[[ 5.07 -0.71  1.77 -0.82 -1.78]
 [ 4.58 -0.18  0.76 -0.64 -3.37]]
->
[[-0.71  1.77]
 [-0.18  0.76]]

[[-3.91  4.59 -3.22 -2.72 -0.30]
 [ 4.49 -4.24  4.46  3.79 -0.05]]
->
[[ 4.59 -3.22]
 [-4.24  4.46]]

[[-0.36  3.29 -3.05]
 [-0.12  1.74 -2.86]
 [ 0.35 -1.36  4.46]
 [-0.33 -0.66 -0.50]]
->
[[ 3.29 -3.05]
 [ 1.74 -2.86]]

[[ 2.75 -2.26  1.76 -2.71]
 [ 0.84 -1.82 -0.50 -0.55]
 [-2.75  5.51 -1.66  1.85]]
->
[[-2.26  1.76]
 [-1.82 -0.50]]

[[-3.08 -2.79 -4.69]
 [-1.61  0.12 -0.13]
 [-4.42 -2.64 -4.71]]
->
[[-2.79 -4.69]
 [ 0.12 -0.13]]

[[-0.41 -0.47 -1.31  2.99]
 [-0.34 -0.86 -1.76  4.17]]
->
[[-0.47 -1.31]
 [-0.86 -1.76]]

[[ 0.80 -5.23 -1.34  0.49]
 [-3.85  2.89  0.36  2.06]
 [-4.63  3.08  0.15  2.65]
 [ 3.66 -3.59  2.20 -3.22]
 [-0.85  1.27 -4.05  2.54]]
->
[[-5.23 -1.34]
 [ 2.89  0.36]]

[[ 1.22  3.10 -2.39 -0.91]
 [-2.06 -3.21 -5.34 -0.67]
 [-2.74 -4.25 -2.80 -3.03]
 [-1.43 -0.16 -2.57  4.81]
 [ 2.41  2.15  4.31  2.07]]
->
[[ 3.10 -2.39]
 [-3.21 -5.34]]

[[-3.34 -2.17 -2.56 -0.67 -1.90]
 [-1.34  1.38 -0.99  1.52 -2.42]
 [ 3.26  0.94  3.80  0.89 -0.14]
 [ 1.76  0.91  1.26 -0.46 -2.60]
 [ 0.36  2.04  2.84 -4.32  2.17]]
->
[[-2.17 -2.56]
 [ 1.38 -0.99]]
---
[[ 2.35  2.24  0.15]
 [ 2.42 -0.78  2.42]
 [ 4.89 -0.33 -0.48]
 [ 3.87 -0.95  0.30]]
->
[[ 2.35  2.24]
 [ 2.42 -0.78]
 [ 4.89 -0.33]]

[[-2.72  0.30  4.48 -2.73]
 [ 3.85  1.78 -0.84  2.52]
 [-3.40 -3.02  3.17 -1.35]]
->
[[-2.72  0.30]
 [ 3.85  1.78]
 [-3.40 -3.02]]

[[ 4.13 -1.87 -1.99]
 [ 1.74 -0.20 -0.75]
 [ 3.38  1.63  1.14]
 [-2.12 -0.89  0.90]]
->
[[ 4.13 -1.87]
 [ 1.74 -0.20]
 [ 3.38  1.63]]

[[ 4.66 -4.52  4.68]
 [ 4.87 -4.19  4.53]
 [ 4.71 -4.57  4.80]]
->
[[ 4.66 -4.52]
 [ 4.87 -4.19]
 [ 4.71 -4.57]]

[[-1.31  2.16  4.39 -3.71  1.41]
 [ 0.08 -2.73  1.63 -0.25  1.30]
 [ 4.61  3.42 -2.21  0.66 -0.33]]
->
[[-1.31  2.16]
 [ 0.08 -2.73]
 [ 4.61  3.42]]

[[ 4.59  2.79]
 [ 3.50  4.09]
 [ 4.74  2.56]
 [-0.95  5.29]]
->
[[4.59 2.79]
 [3.50 4.09]
 [4.74 2.56]]

[[-1.56 -1.27 -0.54  1.29 -0.69]
 [ 0.06 -0.01 -0.67 -0.50  0.07]
 [ 4.92  4.30  1.69 -4.21  3.13]
 [-1.70 -1.41 -1.07  0.86 -0.86]]
->
[[-1.56 -1.27]
 [ 0.06 -0.01]
 [ 4.92  4.30]]

[[-2.02  0.68 -1.18 -1.30]
 [-0.15 -1.09  0.62 -0.02]
 [ 4.42 -2.88  1.91  1.71]
 [ 1.03 -0.93  0.41  1.23]
 [ 3.42 -2.04  2.13  1.82]]
->
[[-2.02  0.68]
 [-0.15 -1.09]
 [ 4.42 -2.88]]

[[-4.42  3.74  3.72 -4.83  2.54]
 [ 1.13 -0.64 -0.75  1.16 -0.81]
 [ 2.61 -2.41 -2.44  3.10 -1.34]
 [-2.86  2.33  2.32 -3.15  1.49]
 [ 1.70 -1.81 -1.84  2.15 -0.83]]
->
[[-4.42  3.74]
 [ 1.13 -0.64]
 [ 2.61 -2.41]]
